[[139 140 140 141]
 [152 153 153 156]]
Report the smallest entry in the last row.
Answer: 152
The top-right entry: 141
Report the bottom entry of the column that holds the largest entry.
Answer: 156

Read these off the grid that follows. Counting starts at 1.
1) Find the entry at row 1, column 2.
2) Find the entry at row 2, column 1.
3) Find the top-right entry.
4) Find the entry at row 1, column 1.
5) Find the top entry of the column that holds the smallest entry.
6) Find the entry in row 3 and column 3.
7) Find the bottom-right entry.
[[143 114 114 113 113 143 144 142 144 143 113 114 108 141 113]
 [142 113 113 113 114 142 140 145 142 141 112 114 105 143 112]
 [129 122 121 123 124 135 132 133 132 134 122 122 118 132 122]
 [130 128 126 128 126 128 130 131 131 131 126 125 125 132 126]
 [140 118 117 116 118 139 138 140 137 140 116 116 112 137 117]
 [115 142 141 140 140 116 116 119 117 116 140 140 145 114 140]]
1) 114
2) 142
3) 113
4) 143
5) 108
6) 121
7) 140

Questions about the matrix below.
1) The entry just right of 154?
2) The entry in the top-right corner?
3) The smallest entry in the last row?
4) The entry in the top-left corner?
5) The largest entry in the last row?
6) The fourth-last entry, reading row by row?
7) The 2nd entry on the diagonal from the top-right corner?
8) The entry just left of 144?
106  145  110  146  111  108  152
157  103  152  104  150  155   99
157  103  152  104  150  155   99
108  142  112  144  114  111  149
115  138  117  139  118  116  142
134  123  133  123  132  133  122
154  106  149  107  147  152  102
111  141  115  141  116  113  145
1) 106
2) 152
3) 111
4) 106
5) 145
6) 141
7) 155
8) 112

Questions about the table below.
1) Read off the entry in the top-right corner.
2) Read off the entry in the bottom-right corner.
3) Read off the first entry, reading row by row.
4) Read off the entry in the bottom-left corner.
5) Read off the second entry on the diagonal from the top-right corner.
6) Read off the fifth entry from the end, reading row by row.
[[140 136 132 128 116 124 123 128 122 132 113 124 134]
 [141 136 132 124 115 125 123 123 122 132 103 128 134]
 [140 135 132 129 117 125 123 123 123 133 109 123 134]
 [139 135 131 126 117 124 123 128 123 132 114 127 132]
 [139 135 131 124 116 124 123 124 123 129 113 125 133]
 [140 135 132 128 117 124 123 124 123 132 113 127 133]
 [142 136 133 129 115 125 123 121 122 132 107 126 134]
 [142 137 133 125 115 124 123 127 122 136 103 124 134]
 [139 135 131 122 117 124 123 124 123 133 108 124 132]
 [142 137 133 118 115 124 123 123 122 133 108 129 134]
 [142 136 132 125 116 125 123 123 122 129 107 123 134]
 [141 135 132 125 116 124 123 125 122 136 108 128 134]
 [142 137 132 118 115 124 123 127 122 136 105 127 134]
 [139 135 131 129 117 124 123 125 123 134 114 129 133]
 [140 135 131 125 117 125 123 128 123 129 107 126 133]
 [141 137 133 121 115 124 123 121 122 133 104 125 134]]
1) 134
2) 134
3) 140
4) 141
5) 128
6) 122

Questions about the matrix below. Rows and columns are numbered from 1.
1) Report the entry just right of the smallest entry.
2) Report the entry at row 1, column 3.
3) Report the entry in row 2 and column 1.
4) Report the entry directly below 120.
5) Report the entry just left of 143.
6) Report the bottom-left entry.
7) Report the entry in the top-right corner.
8) Report the entry at row 3, column 1.
array([[134, 125, 143, 120, 151, 142],
       [130, 127, 135, 124, 137, 133],
       [129, 127, 119, 140, 144, 115],
       [125, 123, 119, 128, 137, 115],
       [125, 133, 119, 132, 101, 124],
       [130, 130, 131, 132, 109, 142]])
1) 124
2) 143
3) 130
4) 124
5) 125
6) 130
7) 142
8) 129

114  114  112  146  146  146  147  147  113  112  103  147  111  108
135  141  139  117  109  110  109  108  142  141  151  112  143  145
116  117  117  141  142  141  143  143  116  117  110  142  117  110
136  140  137  116  113  110  112  115  139  141  148  113  142  147
118  117  117  139  142  141  141  142  117  116  110  140  116  114
115  115  114  142  145  143  144  144  114  116  107  144  114  111
Counting starts at 1.
Read off the entry at row 1, column 1.
114
Read off the entry just right of the smallest entry.
147
The entry in row 2 and column 1 -> 135
Read off the entry at row 2, column 3.
139
The bottom-right entry: 111
Read off the entry at row 1, column 2.
114
The top entry of the column that holds the largest entry: 103
Read off the entry in the bottom-left corner.
115
The entry at row 1, column 3: 112
Read off the entry at row 3, column 3.
117
The entry in row 3 and column 1: 116
The entry directly below the largest entry: 110
The entry just left of the smallest entry is 112

[[127 128 127 128 128 127 128 128]
 [128 127 128 128 128 128 127 128]
 [129 126 128 120 136 144 132 127]
 [109 117 121 120 136 127 112 123]
 [124 123 124 132 156 133 122 111]
 [129 125 127 118 136 144 133 126]
 [128 128 128 128 128 128 127 128]
 [139 131 126 136 103 119 132 135]
 [128 128 129 128 128 129 129 128]
 [110 116 122 120 137 128 112 123]
 [128 129 128 128 128 128 128 128]
 [129 128 129 128 128 128 128 128]
 [129 128 128 128 129 128 128 128]
 [138 131 125 136 103 118 131 134]
 [117 120 130 134 116 131 143 111]]
Report the bottom-right entry.
Answer: 111
The 1st entry in reading order is 127
Report the entry directly above the largest entry.
Answer: 136
The first entry in the row that holds the largest entry: 124
The 2nd entry on the diagonal from the top-right corner: 127
Report the 1st entry on the diagonal from the top-right corner.
Answer: 128
The entry directly below the largest entry: 136
Report the bottom entry of the column that holds the largest entry.
Answer: 116
Report the largest entry in the first column.
Answer: 139
Report the third entry on the diagonal from the top-right corner.
Answer: 144
Report the third entry in reading order.
Answer: 127
Report the bottom-left entry.
Answer: 117
The entry just right of 109 is 117
The third entry from the end, reading row by row -> 131
Report the entry just left of the largest entry.
Answer: 132
The largest entry in the last row is 143
Report the largest entry.
Answer: 156
Report the 5th entry from the end, reading row by row.
Answer: 134
The last entry in the row that holds the largest entry is 111
The entry just right of the largest entry: 133
Report the smallest entry in the first column.
Answer: 109
Report the fourth entry, reading row by row.
Answer: 128
The top entry of the column that holds the largest entry is 128

data =
[[130 135 135 135 142]
 [137 137 124 133 116]
 [127 128 121 140 119]
 [134 103 131 124 128]
 [130 128 147 112 131]
 [143 137 132 139 117]
 [139 134 124 109 124]]
Rows and columns are numbered from 1.
What is the top entry of the column that holds the largest entry? 135
The entry just left of 109 is 124
What is the entry in the bottom-right corner? 124
What is the entry just left of the largest entry? 128
What is the entry just right of the centre entry? 124
What is the entry directly above the largest entry? 131
The entry directly above the centre entry: 121
The entry at row 2, column 2: 137
The entry just right of the largest entry -> 112
What is the bottom entry of the column that holds the smallest entry? 134
The entry directly below the centre entry -> 147
What is the entry just right of 143? 137
What is the entry at row 1, column 2? 135
The top-right entry is 142

W = [123 125 127 106 131 135 126]
The entry just right of 123? 125
The entry just left of 126? 135

a =
[[113 128 126 126 128 144 136 125 126 137 129 140 121 129]
 [125 126 127 128 127 120 140 126 127 142 129 128 130 132]
 [139 124 123 123 124 127 123 124 124 145 123 137 122 125]
 [128 131 133 131 126 118 123 138 135 126 121 110 140 117]
 [135 127 126 126 125 131 118 127 127 131 122 147 124 121]
 [131 128 130 127 128 123 125 128 128 120 147 128 135 151]
 [122 131 131 129 128 131 126 135 132 129 120 111 131 115]
 [114 130 132 132 131 119 145 130 131 123 136 124 138 138]
 [114 130 131 132 131 120 146 129 130 123 138 123 137 141]
 [115 127 125 122 128 156 128 127 125 139 128 130 114 126]
 [137 126 127 126 125 122 124 127 127 141 121 122 128 121]
 [127 127 127 127 126 122 130 124 127 137 131 144 130 135]]
Indices start at 1.
The entry in row 2 and column 1: 125
The smallest entry -> 110
Read off the bottom entry of the column that holds the smallest entry.
144
The bottom entry of the column that holds the largest entry is 122
Read off the top-left entry.
113
Read off the bottom-right entry.
135
Read off the entry just right of the smallest entry.
140
The bottom-left entry is 127
The entry at row 1, column 3: 126
The entry directly below the smallest entry is 147
Read off the top entry of the column that holds the largest entry.
144
Read off the entry just right of the largest entry.
128
Read off the entry in row 3 and column 1.
139
The entry just left of the largest entry is 128
Read off the top-right entry.
129
The maximum: 156
Read off the entry in row 1 and column 2.
128
The entry at row 2, column 3: 127

[[139 138 111 123 121 139 110 134 139]
 [135 134 128 137 135 146 139 118 138]
 [131 134 128 137 146 130 131 152 143]
 [135 146 114 118 132 146 112 137 136]
 [129 129 135 144 154 125 137 155 144]
 [130 134 111 120 111 134 121 139 135]
 [129 135 131 131 145 135 125 139 136]
 [106 146 146 110 157 139 120 129 117]]
Give the minimum.
Answer: 106
The largest entry in the last row is 157
Give the third entry on the main diagonal.
Answer: 128
Give the entry in the top-right corner.
Answer: 139
The 3rd entry, reading row by row: 111
The top entry of the column that holds the smallest entry is 139
The entry just left of the largest entry: 110
Give the entry directly above the largest entry.
Answer: 145
Give the smallest entry in the last column.
Answer: 117
The second entry in reading order is 138
The largest entry in the last column: 144
Give the smallest entry in the first row.
Answer: 110
Give the third entry from the end, reading row by row.
Answer: 120
The third entry on the diagonal from the top-right corner is 131
Give the second entry on the diagonal from the top-right corner.
Answer: 118
Give the entry just right of the largest entry.
Answer: 139
The 2nd entry on the main diagonal is 134
The entry directly above 132 -> 146
